[[-19  37 -32 -32  -7]
 [-50  42 -31 -42 -36]] -> 37

[[-28  -3   3 -22]
 [ -5  -4  46  32]] -> 32

[  8  26 -26  28 -43   7 -10] -> 26

[[ 18  36 -27  -4   2]
 [-17 -12  26   6  46]] -> 36

[ 37 -23  20   0] -> 20

[[-37 -10  39  -7 -23  13]
 [-25 -18 -44  14 -14 -21]] -> 14

[[-26   3 -27  31  29  11   1]
 [-21  -4 -22  24  25  18   4]
 [-37  13 -39  46  37   3  -3]] -> 37
---
[-31, -38, -5, -50, -11, -9, 15] -5
[[-39, -33, 8, 38, 20, 19, 5], [20, 13, 24, 15, 34, -26, -23]] 8
[16, 12, 21, 12, 25, -42] 21
[29, 12, -14, -13, 46] -14
[34, -41, -25, -48] -25
[50, 29, 1, -5, 9, 10] 1
[[-14, -18, -30, 10, 25], [-15, 48, -8, 6, 34]] -30
[[-48, 17, -1, 0, 10], [-34, 36, -3, 0, 2], [0, 2, -34, -36, 2]] -1
[27, 24, -26, 50, 3, 29, 8] -26
[0, 2, 4, 39] 4
---
(9201, 8254, 3042, 8817, 7459) => 8254
((125, 80, 122, 77, 107), (91, 161, 216, 201, 253), (112, 174, 41, 162, 53)) => 77
(-661, -522, 702, 356) => 356
(152, 142, 254, 115, 6, 135) => 135
(3, 8, 2, 8, 4) => 4
(434, 127, 210, 696, 946, 144, 636) => 210
(736, 245, 154, 678, 810) => 678
---
188	130	247	44 gives 188, 44

38	121	14	202	9	229	118 gives 38, 118

981	752	727	231	623	484 gives 981, 484

216	-744	-660	294	-165	763 gives 216, 763

164	250	29	104	127 gives 164, 127

-10	2	-33	35
41	-24	46	-4
gives -10, -4
---
[28  3 -5 17  6 40 29] Out: -5

[[  3 -40  17 -24  -5]
 [  9 -50   6 -20 -11]] Out: 17

[ 43 -18 -49  -3  12  -8   7] Out: -49

[ 22 -37 -30 -34] Out: -30

[-17 -23 -21 -49] Out: -21

[[-25 -10  47 -30  -5 -14]
 [ 14  10 -48  17  -4 -27]
 [-19  23   8  28 -14  32]] Out: 47
---
[[  6  41 -24 -49   0 -24]
 [-14  17   6 -26  -9   6]
 [ 24  30  -3 -23  31  -3]] → -3

[[  6   4  -2 -24]
 [-23 -23  42  -5]
 [  6  -5 -46 -10]] → -46

[[-28 -21  24  15 -11 -17  39]
 [-26 -36 -13  16 -20 -23  16]
 [-29 -24  28  36   6 -35  14]] → 28

[[ 41  -7  28  36]
 [-25 -14  24  -8]
 [ 19  12  10   8]] → 10

[[ -2 -17  24  -2]
 [ 30  18  -6 -17]
 [-22  42 -45  47]] → -45

[[-45  16  14  -9  21 -16]
 [-17 -29 -32 -22   0  30]
 [-20 -16 -26 -17   2  22]] → -26
---
[[ 83  99 214 138 210  59]
 [ 50 176 210 218 162  67]
 [179  92  79  67  71 178]] >> 178

[[4719 4421 2661 3664 3263]
 [8040 3985 5655 5446 6763]
 [4826 3563 3688 3068 3731]] >> 3731

[[5028 1634 3562 3196 9624 1421]
 [2221 7290 4908 1550 1506 1582]
 [4247 1395 5578 3535 1285 1452]] >> 1452

[[4 2 5 3]
 [7 7 3 3]
 [4 4 4 3]] >> 3

[[-326 -800  -82  -83   29 -378]
 [-598  983  220 -619  346 -271]
 [-404 -967  -37 -115  116 -496]] >> -496

[[ 29  36  18  15   4]
 [ 17   1   5  13  -2]
 [-35 -31 -10 -20   3]] >> 3

[[-880  306  551 -155  716  204]
 [ 354    3  208  308  117  240]
 [ -46  331  540  189  179  197]] >> 197
---
[[214, 166, 112, 72, 41, 137],
 [39, 139, 159, 100, 153, 57],
 [70, 136, 96, 17, 53, 82]] result: 17

[[60, 40, 37, 37, 60, 46, 6],
 [62, 49, 87, 56, 62, 81, 46]] result: 62

[21, 38, 44, 79, 73, 32, 83] result: 73

[236, 180, 175, 39, 92, 132] result: 39

[[46, 82, 55, 51],
 [58, 16, 46, 59]] result: 16

[300, 249, 458, 759, 91, 214, 125] result: 91

[[7166, 6794, 2210, 7252],
 [7012, 6632, 4823, 7925],
 [8461, 6949, 4729, 2558]] result: 6949

[72, 39, 14, 98] result: 39

[197, 939, 903, 377, 393, 577] result: 377
---
[[ 65 165 132 208 211 152  74]
 [ 52  76 128 158  62  96 106]
 [105 200  93 165 175 125  32]] >> 208

[7500 5349 5521 7767 1960 5037] >> 7767

[2 4 3 7 3] >> 7

[[30 39 57 75 15]
 [36 54 67 93 20]
 [89 56 62 57 85]] >> 75

[[-851 -466  -64 -647  -36 -739]
 [-365 -856 -599  376 -367  707]
 [ 434  264  448  771 -773 -641]] >> -647

[[3052 7050 7679 8159]
 [2577 7050 7679 8133]
 [2577 7050 7679 8133]] >> 8159

[26 12 67  9 54 85 62] >> 9
---
[[ 0.102  0.159  0.131  0.120  0.145  0.188 -0.167]
 [ 0.121 -0.037  0.042  0.068  0.083 -0.012  0.014]
 [ 0.136 -0.089 -0.004  0.050  0.060  0.130  0.109]] >> 0.050

[ 134.3  106.1  -39.4  186.0 -147.1  158.6  -77.8] >> 186.0

[[   2.8  111.9 -186.9   -1.8 -210.1   99.8   85.6]
 [ -51.8 -205.4  -73.8  -38.7   96.9 -178.1  246.8]
 [-207.1 -183.9  -47.5  -91.8  -93.3  -33.6 -154.8]] >> -91.8

[ 1.73 -1.85 -1.17 -1.55 -0.09 -0.25  1.53] >> -1.55

[ -7.5  13.3  -4.3 -14.1   5.8 -15.2 -14.5] >> -14.1

[ 1.141  0.284 -0.583 -1.789  0.080] >> 0.284

[ 0.430  0.394 -1.157  1.265 -1.025 -1.075 -0.632] >> 1.265

[[ -56.6  194.0 -185.3   51.5]
 [  44.6   91.4   19.6 -114.9]
 [ 117.5   16.9  184.9 -119.3]] >> 117.5

[[-0.224 -0.292 -0.078 -0.641 -0.429 -0.967 -0.372]
 [ 0.433  1.474  0.238  0.277 -0.322  1.071 -1.455]
 [-0.009  0.210 -0.605  0.487 -1.080 -1.092  0.276]] >> 0.487
---
[-0.10  0.09 -0.17  0.07  0.17 -0.07 -0.19] ⇒ -0.07

[[-19.9  17.0   3.2 -21.4  -0.6]
 [ -6.0  -2.5   2.4 -10.1  -6.7]] ⇒ -10.1

[ 0.4 -1.3  0.1  1.3  0.5  0.5  1.4] ⇒ 0.5

[[ 10.5  10.7   4.5  18.3   9.1   7.1 -19.2]
 [ 14.3  12.9  -0.6  24.5   3.8   9.1 -18.6]
 [  6.3   7.3  12.1   9.0  15.9   4.1 -19.9]] ⇒ 4.1

[[-0.06 -0.14  2.15  1.07]
 [-0.06 -0.14  1.11  0.51]
 [-0.06 -2.20  1.11 -1.15]] ⇒ 1.11

[ 13.354   0.500 -12.189   8.217] ⇒ -12.189
---
 569  -425   129  -756 ==> 569, -756

650  606   56  792  805  451  673 ==> 650, 673

357  104  936  793 ==> 357, 793

31  12   8  81 ==> 31, 81

 71   99   97  240   60 ==> 71, 60

442  496  794  774  137  598
365  179  519  760  540  338
==> 442, 338
---
[2084 6117 1269 7786 1370 3091 6704] result: 3091
[-32 -36 -33  38 -34] result: -33
[95 63 59 43 10] result: 59
[2394 2828 9545 6778 6018 2640 7531] result: 6018
[-14  -1  -8 -11 -20 -34  27] result: -11
[674 973 238 830 498 449 479] result: 498
---
79	53	6	1 ans = 53

-29	-11	33	-15	-4 ans = -4

22	755	390	519	604	408	181
819	99	125	283	535	468	535
ans = 755

-637	478	231	275
-488	512	848	366
ans = 512

21	84	27	59	45	37	51 ans = 59

994	413	49	568	357	975 ans = 975

-581	815	352	736	77	989	411 ans = 815

-26	44	-43	27	-20
-21	29	-37	33	-13
ans = 33
